Here is a tiny trained network, its code and every weight. The questions are about switching its units off for an input and a class, where a switched-off unit gives its printed mean instead of its output.

import numpy as np


def w(rows, s, z=0):
    codes = np.array(rows[::2]) - 128.0
    scale = np.full(codes.shape[1], s)
    scale[-1] = z or s
    return codes * scale


def norm(h):
    return h / np.sqrt((h * h).mean(-1, keepdims=True) + 1e-5)


def f(y):
    return y / 2 * (1 + np.tanh(0.7978845608 * (y + 0.044715 * y**3)))


def log_softmax(a):
    a = a - a.max(-1, keepdims=True)
    return a - np.log(np.exp(a).sum(-1, keepdims=True))


def net(x, mask):
    res = np.array(x, float).reshape(1, 7) / 4 @ E
    u = 0
    for l in range(2):
        y = f(norm(res) @ A[l][:, :-1].T + A[l][:, -1])
        res = res + np.where(mask[u : u + 11], y, B[l][:, -1]) @ B[l][:, :-1]
        u += 11
    return log_softmax(norm(res)[-1] @ U[:, :-1].T + U[:, -1])


A, B = {}, {}
E = w([
[91,152,96,148,205,212],'x0',
[173,82,77,119,123,193],'x1',
[220,167,112,114,142,190],'x2',
[108,138,215,124,175,123],'x3',
[130,239,134,141,124,162],'x4',
[154,94,117,140,250,62],'x5',
[79,113,98,46,165,117],'x6',
],0.012)
A[0] = w([
[42,206,136,171,188,40,27],'L0N0',
[165,95,21,221,167,121,5],'L0N1',
[138,124,35,245,163,84,113],'L0N2',
[131,93,15,212,138,117,98],'L0N3',
[154,89,113,94,94,59,35],'L0N4',
[5,30,122,112,92,153,12],'L0N5',
[126,98,174,69,153,176,186],'L0N6',
[155,72,14,237,137,85,76],'L0N7',
[156,104,134,155,146,103,2],'L0N8',
[45,189,132,174,157,101,80],'L0N9',
[159,85,127,142,206,138,62],'L0N10',
],0.011,0.0077)
B[0] = w([
[56,186,174,86,186,67,233],'L0N0',
[206,46,164,43,137,157,166],'L0N1',
[141,124,216,48,172,197,227],'L0N2',
[132,98,177,54,169,188,214],'L0N3',
[181,96,111,64,113,56,175],'L0N4',
[6,36,73,191,58,151,192],'L0N5',
[111,138,65,197,107,98,251],'L0N6',
[174,57,178,72,135,184,245],'L0N7',
[116,118,70,165,126,140,96],'L0N8',
[135,161,127,86,147,79,200],'L0N9',
[155,105,90,164,170,112,172],'L0N10',
],0.015,0.0033)
A[1] = w([
[176,99,50,196,250,104,30],'L1N0',
[90,163,192,110,27,120,201],'L1N1',
[153,45,72,70,89,38,107],'L1N2',
[136,20,121,139,253,166,98],'L1N3',
[178,61,104,133,129,196,107],'L1N4',
[186,125,234,174,62,72,106],'L1N5',
[197,72,80,122,87,91,119],'L1N6',
[9,53,118,106,91,153,38],'L1N7',
[186,183,213,197,61,67,2],'L1N8',
[157,214,103,101,123,195,89],'L1N9',
[160,52,127,167,110,156,28],'L1N10',
],0.011,0.0094)
B[1] = w([
[204,167,139,248,127,71,151],'L1N0',
[131,115,123,162,196,144,255],'L1N1',
[166,106,125,73,34,76,203],'L1N2',
[187,100,86,172,149,149,207],'L1N3',
[89,142,125,131,163,119,178],'L1N4',
[95,115,227,89,113,143,185],'L1N5',
[126,185,137,84,149,78,177],'L1N6',
[80,29,62,211,92,115,158],'L1N7',
[120,109,218,186,80,177,152],'L1N8',
[76,154,62,92,74,167,164],'L1N9',
[108,48,141,92,138,144,126],'L1N10',
],0.015,0.0079)
U = w([
[194,80,160,28,47,32,4],'0',
[108,210,18,149,64,249,109],'1',
[242,128,57,234,240,68,41],'2',
[25,6,39,199,52,99,206],'3',
[34,222,167,109,251,12,51],'4',
[99,153,247,169,62,192,91],'5',
[243,22,111,43,206,204,248],'6',
],0.019,0.0038)

Each question gives the input, the list of numbers given to net, and the class t.
The units are the neurons (one row each of A and B). Each row of codes is followed by its name. A weight is (code - 128) times the scale printed after its matrix; where a second scale follows, it is the last column's (A, B and U).
mask holds one flag per neuron, layer by layer. A switched-off neuron (its flag False) gives its mean, the last column of its row in B, instead of its output. The means were averaged over made-up inputs and are rounded, as every weight is.
A unit's drop is (log p(t) with every unit on - log p(t) with that unit switched off) / (log p(t) with every unit on - log p(t) with every unit switched off).
The circuit of an input: a set's keep is (log p(t) with only the set's units on - log p(t) with every unit switched off) / (log p(t) with every unit on - log p(t) with every unit switched off). Starting from the 12 units with the biggest drops (on a tie, the unit counted first), units are removed one at a time, each time the one whose removal leaves the highest keep (on an exact tie, the one counted first), for as long as the keep stays at least 0.8.
units of the circuit, in order: the units of the circuit, biggest drop first
top k neurons: the k neurons with the biggest drops, biggest first
top k neurons in layer l: the k neurons of layer l with the biggest drops, biggest first
drop of u: that unit's drop, to one decimal
input [-6,8,8,-1,1,-4,-7], class 1: units of the circuit, in order -> [L1N9, L0N7]
input [4,3,8,-2,6,7,4], class 2: units of the circuit, in order -> [L1N0]
input [5,-4,-2,3,-5,7,-3], class 2: top 3 neurons -> [L1N3, L0N10, L1N0]
input [8,1,-5,5,-8,5,1], class 2: units of the circuit, in order -> [L0N10, L1N0]
input [-4,3,4,7,-8,4,-7], class 2: top 3 neurons -> [L1N0, L0N10, L1N3]
input [-4,-4,-8,-7,-3,6,-1], class 6: top 3 neurons in layer 0 -> [L0N2, L0N7, L0N3]
input [4,-4,-8,6,-7,5,8], class 3: top 2 neurons -> [L0N5, L1N7]
input [-8,6,-8,-7,4,-4,-7], class 0: top 2 neurons in layer 1 -> [L1N2, L1N6]
input [-3,1,8,5,0,-2,0], class 5: top 3 neurons -> [L1N8, L1N5, L0N3]
input [-5,-3,2,-4,0,7,5], class 0: top 2 neurons -> [L1N2, L0N4]
input [8,-7,-4,-2,-6,7,-1], class 6: top 2 neurons in layer 0 -> [L0N2, L0N7]
input [-5,5,2,4,-7,-5,-7], class 5: top 3 neurons -> [L1N8, L1N5, L0N1]
input [3,4,8,6,-7,-4,-4], class 2: drop of L0N6 -> 0.2
input [-6,-2,-5,3,-3,-2,6], class 3: units of the circuit, in order -> [L0N5]
input [-6,4,-5,7,0,1,4], class 3: drop of L0N5 -> 0.6
input [6,-6,0,8,0,-1,-8], class 4: drop of L0N1 -> 0.0
input [4,0,1,5,7,-5,-6], class 1: drop of L1N9 -> 0.6
input [7,7,-6,2,7,-4,8], class 3: top 2 neurons -> [L1N7, L0N5]
input [-4,0,-7,5,-7,6,5], class 3: top 2 neurons -> [L0N5, L1N7]
